Below are the code and all the weights of a small trained network. Each question names an input and a target symbol and asks about switching units off, where a switched-off unit gives its printed mean instead of its output.

import numpy as np


def w(rows, s, z=0):
    codes = np.array(rows[::2]) - 128.0
    scale = np.full(codes.shape[1], s)
    scale[-1] = z or s
    return codes * scale


def norm(h):
    return h / np.sqrt((h * h).mean(-1, keepdims=True) + 1e-5)


def f(y):
    return np.maximum(y, 0)


def softmax(a):
    e = np.exp(a - a.max(-1, keepdims=True))
    return e / e.sum(-1, keepdims=True)


def log_softmax(a):
    a = a - a.max(-1, keepdims=True)
    return a - np.log(np.exp(a).sum(-1, keepdims=True))


def net(x, mask):
    ids = ['αδζηλμπτψ'.index(c) for c in x.split()]
    T = len(ids)
    res = E[ids] + P[:T]
    r = norm(res)
    for j in range(2):
        rows = slice(2 * j, 2 * j + 2)
        q, k, v = (r @ M[0][rows].T for M in (Q, K, V))
        z = softmax(np.where(np.tri(T) > 0, q @ k.T / 2**0.5, -1e9)) @ v
        o = O[0][rows]
        res = res + np.where(mask[j], z, o[:, -1]) @ o[:, :-1]
    y = f(norm(res) @ A[0][:, :-1].T + A[0][:, -1])
    res = res + np.where(mask[2:14], y, B[0][:, -1]) @ B[0][:, :-1]
    return log_softmax(norm(res)[-1] @ U[:, :-1].T + U[:, -1])


Q, K, V, O, A, B = {}, {}, {}, {}, {}, {}
E = w([
[140,164,149],'α',
[135,133,95],'δ',
[199,99,143],'ζ',
[73,250,206],'η',
[129,182,123],'λ',
[126,87,72],'μ',
[80,133,131],'π',
[97,71,131],'τ',
[127,76,54],'ψ',
],0.024)
P = w([
[144,115,3],'0',
[182,129,52],'1',
[192,127,78],'2',
[197,123,96],'3',
[204,124,107],'4',
[200,120,109],'5',
[202,123,110],'6',
[199,120,111],'7',
[200,126,111],'8',
],0.0035)
Q[0] = w([
[188,176,224],'h1',
[119,59,108],'h1',
[125,250,235],'h2',
[107,114,131],'h2',
],0.011)
K[0] = w([
[203,111,104],'h1',
[134,140,253],'h1',
[55,142,36],'h2',
[122,113,151],'h2',
],0.012)
V[0] = w([
[184,141,254],'h1',
[65,155,119],'h1',
[19,185,152],'h2',
[138,153,187],'h2',
],0.0069)
O[0] = w([
[154,173,128,3],'h1',
[153,142,255,185],'h1',
[65,158,88,116],'h2',
[170,63,97,75],'h2',
],0.0072,0.0045)
A[0] = w([
[137,251,159,133],'n1',
[189,142,197,199],'n2',
[184,160,105,75],'n3',
[98,186,89,82],'n4',
[144,104,219,209],'n5',
[109,82,131,155],'n6',
[28,198,231,187],'n7',
[87,61,2,164],'n8',
[140,232,195,114],'n9',
[233,168,122,31],'n10',
[146,147,81,2],'n11',
[74,108,177,164],'n12',
],0.0097,0.0034)
B[0] = w([
[165,72,66,165],'n1',
[114,217,108,148],'n2',
[41,67,237,138],'n3',
[162,179,227,146],'n4',
[118,166,124,189],'n5',
[153,201,87,200],'n6',
[161,2,169,223],'n7',
[172,170,126,254],'n8',
[126,120,2,161],'n9',
[73,51,181,143],'n10',
[23,117,105,131],'n11',
[123,207,146,208],'n12',
],0.0066,0.0075)
U = w([
[161,75,48,169],'α',
[195,190,103,205],'δ',
[235,92,174,120],'ζ',
[127,215,170,254],'η',
[120,127,130,54],'λ',
[117,124,126,43],'μ',
[71,65,209,165],'π',
[2,120,51,64],'τ',
[123,128,131,58],'ψ',
],0.019,0.0084)

Each question gives the input, a string of symbols that net reads in full, and the target symbol t.
The units are the heads (2 rows each of Q, K, V and O) and the neurons (one row each of A and B). Each row of codes is followed by its name. A weight is (code - 128) times the scale printed after its matrix; where a second scale follows, it is the last column's (O, A, B and U).
mask holds one flag per unit, heads first, then neurons. A switched-off unit (its flag False) gives its mean, the last column of its rows in O or B, instead of its output. The means were averaged over made-up inputs and are rounded, as every weight is.
A unit's drop is (log p(t) with every unit on - log p(t) with that unit switched off) / (log p(t) with every unit on - log p(t) with every unit switched off).
The circuit of an input: a set's keep is (log p(t) with only the set's units on - log p(t) with every unit switched off) / (log p(t) with every unit on - log p(t) with every unit switched off). Starting from the 12 units with the biggest drops (on a tie, the unit counted first), units are removed one at a time, each time the one whose removal leaves the highest keep (on an exact tie, the one counted first), for as long as the keep stays at least 0.8.
units of the circuit, in order: the units of the circuit, biggest drop first
top k neurons: the k neurons with the biggest drops, biggest first
heads that matter: for each layer, one digit per head in row order, 1 if its drop is at least 0.15 and else 0, layers parted by /
drop when u is switched off: that unit's drop, to one decimal
input ζ τ τ ψ ψ τ τ, target ζ: units of the circuit, in order : [h2; n6]
input α π ψ δ, target π: heads that matter : 10
input τ τ μ α π τ μ λ, target α: heads that matter : 00
input α τ τ, target α: top 2 neurons : [n8; n7]
input μ α α τ τ τ τ δ δ, target α: units of the circuit, in order : [n12; n10]
input τ α τ μ τ δ δ, target α: heads that matter : 11
input τ μ τ τ τ λ τ, target τ: units of the circuit, in order : [n7; h1; n6]
input τ λ μ τ α τ, target α: units of the circuit, in order : [h2; h1; n7]
input η λ τ ψ μ ψ ψ τ, target η: top 2 neurons : [n7; n12]
input δ π η ψ τ λ δ, target η: units of the circuit, in order : [n7; n3]
input μ η ζ τ μ τ, target ζ: units of the circuit, in order : [h2; h1]
input τ τ τ τ τ ζ τ δ, target ζ: top 2 neurons : [n9; n3]
input ζ α τ τ π δ, target π: top 2 neurons : [n10; n3]
input τ δ ψ ψ τ, target τ: top 3 neurons : [n7; n6; n4]
input δ τ η τ τ τ μ τ δ, target η: top 4 neurons : [n7; n8; n1; n4]
input λ δ π π μ μ, target δ: drop when n9 is switched off : 0.1
input δ δ ψ π, target π: drop when n7 is switched off : 0.7
input μ δ τ τ μ τ τ τ π, target π: drop when n7 is switched off : 0.8
